Here is a tiny trained network, its code and every weight. The questions are about switching its units off for an input and a target symbol, where a switched-off unit gives its printed mean instead of its output.

import numpy as np


def w(rows, s, z=0):
    codes = np.array(rows[::2]) - 128.0
    scale = np.full(codes.shape[1], s)
    scale[-1] = z or s
    return codes * scale


def norm(h):
    return h / np.sqrt((h * h).mean(-1, keepdims=True) + 1e-5)


def f(y):
    return y / 2 * (1 + np.tanh(0.7978845608 * (y + 0.044715 * y**3)))


def softmax(a):
    e = np.exp(a - a.max(-1, keepdims=True))
    return e / e.sum(-1, keepdims=True)


def log_softmax(a):
    a = a - a.max(-1, keepdims=True)
    return a - np.log(np.exp(a).sum(-1, keepdims=True))


def net(x, mask):
    ids = ['ΞΨαβγδεζηθλμπστφ'.index(c) for c in x.split()]
    T = len(ids)
    res = E[ids] + P[:T]
    q, k, v = (norm(res) @ M[0].T for M in (Q, K, V))
    z = softmax(np.where(np.tri(T) > 0, q @ k.T / 2**0.5, -1e9)) @ v
    res = res + np.where(mask[0], z, O[0][:, -1]) @ O[0][:, :-1]
    y = f(norm(res) @ A[0][:, :-1].T + A[0][:, -1])
    res = res + np.where(mask[1:9], y, B[0][:, -1]) @ B[0][:, :-1]
    return log_softmax(norm(res)[-1] @ U[:, :-1].T + U[:, -1])


Q, K, V, O, A, B = {}, {}, {}, {}, {}, {}
E = w([
[131,94,88,175,83,249,146,176,76,74,130,87],'Ξ',
[114,95,92,157,143,103,95,104,80,98,226,159],'Ψ',
[149,90,206,142,74,1,115,118,124,103,144,63],'α',
[156,88,101,129,84,148,177,80,33,163,52,107],'β',
[97,94,93,136,139,104,145,104,188,72,203,61],'γ',
[156,68,140,109,131,148,218,122,156,212,243,67],'δ',
[175,92,94,54,129,58,110,92,141,63,100,128],'ε',
[132,100,125,134,86,207,138,143,73,59,205,103],'ζ',
[209,166,165,136,128,81,166,139,166,27,117,134],'η',
[121,143,143,182,134,46,215,68,80,96,134,138],'θ',
[175,99,187,111,202,151,158,150,14,93,131,90],'λ',
[194,226,222,145,118,168,129,121,156,170,92,188],'μ',
[72,109,133,42,115,99,175,135,141,74,112,70],'π',
[98,215,154,104,152,203,243,69,137,118,41,198],'σ',
[202,88,167,127,117,154,145,58,168,105,106,77],'τ',
[119,79,20,141,144,69,113,97,99,115,106,86],'φ',
],0.02)
P = w([
[42,106,194,91,92,176,247,115,174,249,147,186],'0',
[160,54,75,143,113,138,174,180,122,117,254,84],'1',
[174,143,85,88,111,134,217,147,89,115,177,187],'2',
[118,48,116,175,187,172,157,93,128,111,148,95],'3',
[124,148,94,138,158,162,177,90,150,108,99,171],'4',
[163,210,74,91,123,184,187,65,158,107,101,177],'5',
[166,113,77,128,146,146,158,128,149,124,138,157],'6',
[153,126,95,110,131,163,188,92,141,109,116,193],'7',
[144,182,115,79,144,203,229,43,140,110,63,205],'8',
[217,177,7,98,136,144,106,128,116,50,164,101],'9',
[206,124,65,108,185,169,178,93,96,84,116,146],'10',
],0.0069)
Q[0] = w([
[163,132,151,123,90,124,142,130,111,130,124,112],'H0',
[154,62,62,115,142,111,253,64,78,30,167,116],'H0',
],0.045)
K[0] = w([
[84,144,160,101,145,145,111,122,217,96,122,159],'H0',
[128,238,156,115,104,184,223,84,161,142,1,191],'H0',
],0.028)
V[0] = w([
[195,185,253,179,143,174,90,161,156,108,170,164],'H0',
[156,153,173,123,161,28,169,95,202,99,154,113],'H0',
],0.03)
O[0] = w([
[163,201,112,21,215,130,255,71,80,215,134,24,155],'H0',
[120,146,189,168,221,148,116,91,52,49,128,35,243],'H0',
],0.0098,0.011)
A[0] = w([
[103,144,162,156,143,108,105,95,78,91,96,99,113],'N0',
[104,102,76,153,107,109,91,129,109,151,133,171,224],'N1',
[119,158,165,95,118,116,113,122,80,199,127,47,89],'N2',
[77,165,153,111,183,113,121,141,76,102,118,108,83],'N3',
[109,169,113,145,184,151,122,104,97,148,196,159,4],'N4',
[61,124,196,95,121,125,111,134,82,92,149,98,115],'N5',
[79,124,126,53,141,116,125,196,130,227,140,108,133],'N6',
[118,134,144,111,118,135,128,128,84,249,127,73,84],'N7',
],0.022,0.0036)
B[0] = w([
[143,199,111,127,53,79,69,149,113,144,165,173,249],'N0',
[114,173,64,134,167,115,154,120,89,94,78,100,207],'N1',
[118,90,56,166,189,109,91,129,181,250,94,125,254],'N2',
[171,40,109,156,173,140,226,132,102,102,117,111,244],'N3',
[99,101,186,82,155,97,53,138,106,154,135,120,200],'N4',
[143,147,130,79,67,149,155,176,115,104,78,85,219],'N5',
[143,141,199,219,144,92,93,100,43,151,106,61,191],'N6',
[119,139,125,91,113,159,116,159,151,28,190,232,232],'N7',
],0.018,0.013)
U = w([
[39,116,174,76,188,83,53,153,99,88,82,134,129],'Ξ',
[100,68,163,176,111,91,139,139,97,135,32,49,106],'Ψ',
[182,182,179,126,133,97,171,192,147,57,168,124,119],'α',
[69,161,36,162,148,116,140,109,75,77,124,113,132],'β',
[55,123,119,133,159,122,165,135,169,65,217,56,137],'γ',
[166,191,165,149,166,178,52,145,120,111,75,137,131],'δ',
[29,156,208,99,173,150,222,138,140,151,124,181,173],'ε',
[123,138,130,156,67,82,172,72,54,146,205,155,159],'ζ',
[196,44,95,102,162,125,154,217,92,126,127,171,2],'η',
[172,70,137,3,106,87,119,69,129,94,126,177,83],'θ',
[115,140,149,16,57,184,115,190,112,141,149,108,167],'λ',
[110,165,119,82,69,89,129,179,148,207,95,115,145],'μ',
[150,108,175,206,176,153,86,134,115,167,187,163,158],'π',
[116,149,102,173,105,243,136,151,107,108,199,96,127],'σ',
[197,32,156,173,111,157,81,29,157,115,112,108,169],'τ',
[104,111,68,71,123,165,124,138,128,116,182,216,151],'φ',
],0.0064,0.0046)

Each question gives the input, a string of symbols that net reads in full, and the target symbol t.
The units are the heads (2 rows each of Q, K, V and O) and the neurons (one row each of A and B). Each row of codes is followed by its name. A weight is (code - 128) times the scale printed after its matrix; where a second scale follows, it is the last column's (O, A, B and U).
mask holds one flag per unit, heads first, then neurons. A switched-off unit (its flag False) gives its mean, the last column of its rows in O or B, instead of its output. The means were averaged over made-up inputs and are rounded, as every weight is.
A unit's drop is (log p(t) with every unit on - log p(t) with that unit switched off) / (log p(t) with every unit on - log p(t) with every unit switched off).
The circuit of an input: a set's keep is (log p(t) with only the set's units on - log p(t) with every unit switched off) / (log p(t) with every unit on - log p(t) with every unit switched off). Starting from all 9 units, units are removed one at a time, each time the one whose removal leaves the highest keep (on an exact tie, the one counted first), for as long as the keep stays at least 0.8.
units of the circuit, in order: the units of the circuit, biggest drop first
unit that matters most: the unit with the biggest drop
top k neurons: the k neurons with the biggest drops, biggest first
drop of u: that unit's drop, to one decimal
input α σ θ η, target α: top 3 neurons	[N2; N3; N6]
input τ μ σ α γ ε τ π, target Ψ: units of the circuit, in order	[H0; N6; N7]
input Ψ ζ γ σ μ λ λ η β λ, target η: top 2 neurons	[N6; N3]
input σ Ψ Ξ λ, target η: unit that matters most	N3
input ζ π Ψ, target ζ: units of the circuit, in order	[H0; N6; N2]
input σ Ψ π ζ μ τ, target τ: top 4 neurons	[N0; N7; N5; N1]
input ε Ψ π σ γ, target γ: top 4 neurons	[N0; N2; N7; N3]
input φ σ ζ μ δ Ξ β, target φ: units of the circuit, in order	[N7; H0]
input λ λ γ, target π: top 2 neurons	[N6; N7]
input α λ λ ζ, target π: top 3 neurons	[N6; N7; N2]
input η α Ψ Ξ η Ψ Ψ σ, target ε: top 2 neurons	[N2; N0]
input σ φ α Ξ τ Ξ β Ξ τ θ ζ, target λ: top 4 neurons	[N3; N2; N6; N1]
input ζ ζ ζ, target ζ: top 3 neurons	[N6; N2; N5]
input λ σ θ Ξ μ θ α α β τ, target τ: top 3 neurons	[N7; N0; N5]
input α Ψ α β σ γ η ζ, target λ: top neuron	[N3]
input ζ α λ Ξ β γ σ φ φ ε, target θ: drop of N5	0.3
input τ Ψ θ γ σ δ θ, target ζ: drop of N3	0.0
input τ σ Ψ λ η Ξ, target σ: drop of N6	0.3
